Questions about the array below.
1) Find the entry just left of -1.08.
2) Find the third largest entry.
3) Find the 3rd entry, reading row by row.
4) Find the last entry, reading row by row.
5) Find the top-right entry.
6) Find the entry in the bottom-left corner.
7) Find the second entry from the end, reading row by row.
8) Find the entry just right of the largest entry.
[[0.94, 1.95, 1.60, -0.09, 1.35, -1.64, -2.63, 0.45, -0.88, -1.02, -0.52, -1.69, -1.59, -0.75],
[-0.10, 2.73, 4.37, -0.08, -2.68, -0.63, 0.14, -1.78, -1.55, 1.74, 1.51, -0.41, 1.17, 1.30],
[2.41, 2.27, 2.66, -1.34, -1.44, 1.07, 0.49, -0.69, -0.25, 1.00, 4.74, -1.56, -0.05, 1.77],
[1.57, -0.28, -2.74, 1.27, 0.81, -0.49, -6.97, -2.15, 0.69, 2.81, 0.87, 0.56, 3.03, 1.43],
[-3.73, -0.52, 4.62, 0.85, -2.90, -2.58, 1.77, -1.08, -1.63, 1.01, -4.80, 0.88, 1.57, -0.63]]
1) 1.77
2) 4.37
3) 1.60
4) -0.63
5) -0.75
6) -3.73
7) 1.57
8) -1.56

arr = [1.54, 3.29, -6.85, 0.07, 4.38, 1.43, -0.21, -1.27, -1.89]
Give the 5th-last entry.
A: 4.38
The 3rd-last entry -> -0.21
Give the second smallest entry.
A: -1.89
The entry just left of 3.29 is 1.54
Give the second entry from the left.
A: 3.29
The 2nd-last entry -> -1.27
The entry just right of the largest entry is 1.43

m = [-1.33, -1.36, -0.99, 2.58, 1.15, -1.53, 6.14, -1.01, -2.47]
Read off the entry just left of the smallest entry.
-1.01
The entry just left of 1.15 is 2.58
The entry just right of -1.36 -> -0.99

a =
4522,2445,1771,8671,8172,6158,6897
2222,4625,5927,6715,8637,1560,7574
5921,6943,3480,3164,2103,3371,6510
6201,4529,2234,5180,5195,6542,8777
3807,8098,5994,7765,6442,7624,2265
3324,6485,7277,6592,6741,8293,7739
3717,3807,1166,8801,4918,5174,3290
4287,5001,1776,5607,8360,8347,1290
7584,5590,2657,2659,3357,6484,3574
2070,3725,8762,1766,5335,4359,7421
4103,8155,2378,2955,3579,6294,1278
2993,8774,8117,6901,1209,4907,7757
Read off the 3rd largest entry.
A: 8774
Read off the bottom entry of the column that holds the smallest entry.
A: 8117
The entry directly above 5001 is 3807
Read off the last entry, reading row by row.
A: 7757
Read off the 1st entry in reading order.
A: 4522
The entry just right of 8172 is 6158
Read off the 2nd smallest entry.
A: 1209
Read off the entry directly below 2659.
A: 1766
The largest entry in the first row: 8671
The top-right entry: 6897
Read off the second entry on the diagonal from the top-right corner.
A: 1560
Read off the entry directly below 4103.
A: 2993
The entry just right of 4287 -> 5001
Read off the entry just left of the largest entry.
A: 1166
Read off the entry just right of the smallest entry.
A: 8801
The smallest entry in the last column is 1278
Read off the last entry in the row that holds the largest entry.
A: 3290
Read off the entry directly below 8671.
A: 6715
Read off the entry directly above 3290.
A: 7739
The largest entry in the last column -> 8777
The smallest entry in the first column is 2070
The fifth entry in reading order is 8172
The entry directly below 6897 is 7574
The entry just left of 1278 -> 6294
The smallest entry in the first row is 1771
Read off the bottom entry of the column that holds the largest entry.
A: 6901
Read off the entry directly above the largest entry.
A: 6592
Read off the entry directly above 6542.
A: 3371
Read off the entry directly below 2445.
A: 4625
The first entry of the smallest entry's row: 3717

[[-0.47, 2.80, 3.48, 0.99, -0.70, -1.09, -3.20, 5.80, -2.40, 1.39],
[-2.66, -3.41, 1.09, 2.15, -5.05, -0.02, -1.68, 3.46, -3.66, 3.94],
[3.39, 0.98, 4.30, 3.74, 0.98, 0.72, -2.62, 4.55, -2.04, -2.16],
[-4.25, -4.86, 1.15, -0.50, -5.48, 1.99, 1.11, 3.80, -2.51, 4.31],
[-1.55, -1.50, 3.03, 0.12, -3.19, 0.15, -2.08, 5.15, -1.91, 0.86],
[1.10, -3.44, 2.70, 2.67, -3.62, 2.75, -0.82, 3.77, -2.31, -1.13],
[-0.61, 2.82, 3.64, 0.52, -0.71, -1.09, -3.13, 5.85, -2.10, 1.56],
[-2.80, -2.60, 1.09, 2.21, -4.74, -0.53, -2.30, 3.62, -3.79, 5.16],
[-2.02, 2.52, 3.81, -0.47, -0.92, -1.00, -3.05, 6.06, -1.60, 1.90],
[-1.66, -0.42, 2.31, 1.06, -3.27, -0.45, -2.52, 4.83, -2.84, 1.95],
[3.15, 2.40, 4.30, 3.43, 2.30, -0.27, -2.98, 5.23, -1.99, -1.90],
[-1.11, -0.62, 2.34, 1.60, -3.29, -0.35, -2.46, 4.44, -3.02, 1.64]]
Rows and columns are numbered from 0.
What is the entry at row 0, column 1? 2.80
What is the entry in the bottom-right corner? 1.64
The entry in row 2 and column 0 is 3.39
The entry just right of 3.81: -0.47
The entry just right of -1.99 -> -1.90
The entry just right of the largest entry is -1.60
The entry in the top-left corner: -0.47
The maximum: 6.06
The entry directly below -0.71 -> -4.74
What is the entry in row 1 and column 0? -2.66
What is the bottom-left entry? -1.11
What is the top-right entry? 1.39
What is the entry directly above 1.15? 4.30
The entry directly above the smallest entry: 0.98
The entry in row 0 and column 2: 3.48
The entry just left of 2.30 is 3.43
The entry directly below -0.27: -0.35
The entry directly above -2.98 is -2.52
The bottom entry of the column that holds the largest entry: 4.44
What is the smallest entry? -5.48
What is the entry just right of -0.02? -1.68
What is the entry just right of -0.92? -1.00
What is the entry just left of 1.60? 2.34
The entry just left of the largest entry -> -3.05
The entry directly above -3.27 -> -0.92
What is the entry just left of the smallest entry? -0.50
What is the entry directly above 2.15? 0.99
The entry directly above -1.50: -4.86
What is the top entry of the column that holds the largest entry? 5.80
The entry directly above -2.04 -> -3.66

[[-5.38 -4.06  3.41 -1.49  0.21]
 [-5.29  3.08  3.68 -1.26 -3.27]
 [ 3.38  1.90  0.69  2.79  1.66]
 [ 4.52 -3.76 -3.85 -3.36  3.88]
 [ 2.89 -4.32 -2.02 -0.94 -0.03]
 [ 6.28 -3.58  3.25 -2.89 -5.92]
 [ 2.92  4.98 -4.78 -4.16 -6.29]
 [-6.30 -3.54 -1.42 -2.20  5.73]
 [ 0.79  3.34 -5.10 -0.06 -4.71]]
The 3rd entry on the diagonal from the top-right corner -> 0.69
Find the entry just left of 3.25.
-3.58
Find the entry directly below 3.08.
1.90
Find the entry directly below -5.29.
3.38
Find the last entry, reading row by row.
-4.71
Find the bottom-left entry.
0.79
The smallest entry in the last column: -6.29
The entry just right of -3.76: -3.85
Find the last entry in the row that holds the largest entry.
-5.92
Find the entry just right of 3.68.
-1.26
Find the entry directly below -2.20.
-0.06
Find the entry just left of -0.06.
-5.10
The smallest entry in the first row is -5.38
Find the entry just left of -3.58.
6.28
Find the last entry of the smallest entry's row.
5.73
Find the entry directly above -0.03.
3.88
Find the entry just right of the smallest entry.
-3.54
Find the entry just right of -0.94.
-0.03
Find the entry directly above -2.89.
-0.94
Find the entry directly below 1.90.
-3.76
Find the first entry on the diagonal from the top-right corner.
0.21
The second entry in reading order: -4.06
Find the entry directly below 3.25.
-4.78
Find the entry just right of 3.25.
-2.89
The smallest entry in the first column -> -6.30
Find the 2nd entry on the main diagonal.
3.08
Find the entry directly below 3.41.
3.68
Find the entry directly above the smallest entry.
2.92
The 4th-last entry, reading row by row is 3.34
Find the entry directly above the largest entry.
2.89

5.78,4.62,5.15,0.74,2.15,-3.29
Which number is the second entry from the right?
A: 2.15
Which number is the third entry from the left?
A: 5.15
Which number is the entry just left of 2.15?
A: 0.74
Which number is the 5th-last entry?
A: 4.62

Questions about the grid below.
1) The entry just right of -121?
2) The entry just right of the smallest entry?
3) The entry just right of the largest entry?
4) The entry just right of -470?
5) The entry just right of 248?
6) The entry just left of -320?
7) The entry just left of the largest entry?
[[  32  231  306 -140 -288  -30   10 -470 -320 -128  164  204 -117  327
  -254  -66]
 [   0  175  228  -84 -242  -72  -19 -342   41  -92  117  167 -102  231
  -211  -76]
 [ -11  210  218 -329 -121   -9  141 -360  261  -41   65   90 -258  119
  -239  -98]
 [-184 -216 -310  246   91 -286 -203  513 -200  124 -189 -111   23 -381
   104 -153]
 [ 116  141  248 -218 -203  185   78 -560  241 -201  144   80  -41  349
  -162 -100]]
1) -9
2) 241
3) -200
4) -320
5) -218
6) -470
7) -203

[[ 421  312  712  200  366  466]
 [ 416  314  315  277  747  466]
 [ 415  313  711 -711  753  466]
 [ 416  313  621  199  751  467]]
The entry directly above 199: -711
Give the entry directly below -711.
199
Give the smallest entry in the first column.
415
The fifth-last entry, reading row by row -> 313
Give the bottom entry of the column that holds the largest entry.
751
The entry directly above 415: 416
Give the last entry, reading row by row.
467
Give the fifth entry, reading row by row.
366
Give the last entry of the smallest entry's row.
466
The entry just right of 421 is 312
